Below are the code and all the weights of a small trained network. Each question names an input and a class and asks about switching units off, where a switched-off unit gives its printed mean instead of its output.

import numpy as np


def w(rows, s, z=0):
    codes = np.array(rows[::2]) - 128.0
    scale = np.full(codes.shape[1], s)
    scale[-1] = z or s
    return codes * scale


def norm(h):
    return h / np.sqrt((h * h).mean(-1, keepdims=True) + 1e-5)


def f(y):
    return y / 2 * (1 + np.tanh(0.7978845608 * (y + 0.044715 * y**3)))


def log_softmax(a):
    a = a - a.max(-1, keepdims=True)
    return a - np.log(np.exp(a).sum(-1, keepdims=True))


def net(x, mask):
    res = np.array(x, float).reshape(1, 8) / 4 @ E
    u = 0
    for l in range(2):
        y = f(norm(res) @ A[l][:, :-1].T + A[l][:, -1])
        res = res + np.where(mask[u : u + 9], y, B[l][:, -1]) @ B[l][:, :-1]
        u += 9
    return log_softmax(norm(res)[-1] @ U[:, :-1].T + U[:, -1])


A, B = {}, {}
E = w([
[51,183,23,156,184],'x0',
[23,137,183,138,103],'x1',
[165,3,54,92,92],'x2',
[82,110,152,161,171],'x3',
[47,140,170,134,86],'x4',
[52,14,173,250,61],'x5',
[154,151,30,200,116],'x6',
[157,68,229,152,175],'x7',
],0.0051)
A[0] = w([
[247,92,65,145,121,180],'0.n1',
[178,131,90,227,181,160],'0.n2',
[50,207,180,145,124,60],'0.n3',
[83,148,98,190,50,91],'0.n4',
[202,103,64,114,87,147],'0.n5',
[126,84,223,38,63,216],'0.n6',
[170,100,163,216,102,2],'0.n7',
[82,143,122,2,132,148],'0.n8',
[164,123,128,120,35,183],'0.n9',
],0.0083,0.0021)
B[0] = w([
[50,60,129,109,75,232],'0.n1',
[51,111,94,150,209,189],'0.n2',
[156,146,82,144,75,190],'0.n3',
[105,81,91,88,96,180],'0.n4',
[165,74,144,47,167,196],'0.n5',
[182,185,89,196,143,252],'0.n6',
[74,175,147,96,162,159],'0.n7',
[21,185,51,165,138,185],'0.n8',
[254,85,38,31,127,177],'0.n9',
],0.0075,0.0046)
A[1] = w([
[111,246,125,202,37,195],'1.n1',
[98,170,22,231,160,191],'1.n2',
[207,147,100,194,51,41],'1.n3',
[166,221,134,82,142,103],'1.n4',
[106,86,240,86,42,254],'1.n5',
[69,206,108,74,226,236],'1.n6',
[211,63,209,254,150,59],'1.n7',
[161,98,65,35,65,147],'1.n8',
[136,223,44,129,47,195],'1.n9',
],0.0074,0.0017)
B[1] = w([
[182,73,109,47,90,245],'1.n1',
[61,136,240,113,127,252],'1.n2',
[174,180,90,92,159,155],'1.n3',
[122,155,179,140,143,172],'1.n4',
[237,157,67,119,50,173],'1.n5',
[10,157,255,56,40,231],'1.n6',
[116,190,168,152,142,197],'1.n7',
[128,74,119,100,71,230],'1.n8',
[61,99,166,26,176,241],'1.n9',
],0.0077,0.0045)
U = w([
[186,31,78,89,84,237],'0',
[55,154,197,50,121,197],'1',
[191,133,86,168,141,2],'2',
[102,83,93,201,182,12],'3',
[140,89,164,251,116,158],'4',
[241,167,193,180,132,89],'5',
],0.012,0.004)

Each question gives the input, the list of numbers given to net, and the class t.
The units are the neurons (one row each of A and B). Each row of codes is followed by its name. A weight is (code - 128) times the scale printed after its matrix; where a second scale follows, it is the last column's (A, B and U).
mask holds one flag per neuron, layer by layer. A switched-off neuron (its flag False) gives its mean, the last column of its row in B, instead of its output. The means were averaged over made-up inputs and are rounded, as every weight is.
A unit's drop is (log p(t) with every unit on - log p(t) with that unit switched off) / (log p(t) with every unit on - log p(t) with every unit switched off).
The circuit of an input: a set's keep is (log p(t) with only the set's units on - log p(t) with every unit switched off) / (log p(t) with every unit on - log p(t) with every unit switched off). Starting from the 12 units with the biggest drops (on a tie, the unit counted first), units are removed one at a time, each time the one whose removal leaves the highest keep (on an exact tie, the one counted first), for as long as the keep stays at least 0.8.
circuit, biggest first: the units of the circuit, biggest drop first
k most important neurons: the k neurons with the biggest drops, biggest first
k most important neurons of layer l: the k neurons of layer l with the biggest drops, biggest first
drop when u is switched off: that unit's drop, to one decimal
input [7,-8,7,1,2,-5,-6,-8], class 1: circuit, biggest first => [0.n8; 1.n6]
input [-8,-3,-3,-7,-4,3,-3,2], class 5: 2 most important neurons of layer 1 => [1.n7; 1.n1]
input [-7,-2,-5,-2,-2,6,2,-4], class 0: circuit, biggest first => [0.n9]
input [3,0,2,5,-1,5,-6,-3], class 4: 2 most important neurons => [1.n9; 1.n6]
input [6,-5,1,0,-6,-7,7,8], class 1: 3 most important neurons => [1.n6; 0.n2; 0.n9]
input [-3,-8,-3,6,-1,-2,6,6], class 1: circuit, biggest first => [0.n2; 1.n6]
input [4,1,-3,7,4,4,0,2], class 4: 3 most important neurons of layer 0 => [0.n8; 0.n6; 0.n9]
input [-7,7,-7,2,2,2,2,-3], class 0: 2 most important neurons of layer 1 => [1.n1; 1.n6]
input [-1,-2,4,8,-3,-8,4,-3], class 1: 3 most important neurons of layer 0 => [0.n9; 0.n8; 0.n4]
input [6,1,3,-5,-7,1,0,5], class 3: 2 most important neurons of layer 0 => [0.n2; 0.n9]
input [-8,7,6,-5,4,8,-3,8], class 5: 2 most important neurons of layer 0 => [0.n6; 0.n1]
input [-8,7,8,3,5,-1,-3,2], class 5: 3 most important neurons => [0.n6; 1.n7; 0.n1]
input [-4,-4,-3,-4,0,6,-8,-6], class 2: 3 most important neurons of layer 0 => [0.n6; 0.n1; 0.n9]
input [2,5,-2,8,7,7,2,-2], class 0: 3 most important neurons of layer 1 => [1.n1; 1.n5; 1.n6]
input [7,-4,-3,-6,4,6,-3,-5], class 0: most important neuron => [0.n4]
input [4,4,-1,4,0,6,0,0], class 4: 2 most important neurons of layer 0 => [0.n8; 0.n6]
input [0,1,-7,-5,0,5,2,-8], class 0: 2 most important neurons of layer 0 => [0.n4; 0.n8]
input [7,-1,-4,2,8,6,-4,7], class 4: 3 most important neurons of layer 1 => [1.n9; 1.n6; 1.n5]
input [2,4,-1,-6,0,7,1,1], class 0: 2 most important neurons of layer 1 => [1.n6; 1.n5]
input [3,1,-7,-7,2,7,-6,-5], class 0: most important neuron => [1.n1]
input [-3,6,-4,-3,5,1,7,3], class 0: drop when 1.n1 is switched off => 0.3
input [5,7,0,1,5,4,4,6], class 4: drop when 0.n5 is switched off => -0.1
input [-3,0,-8,-6,4,3,-3,5], class 5: drop when 1.n1 is switched off => 0.0
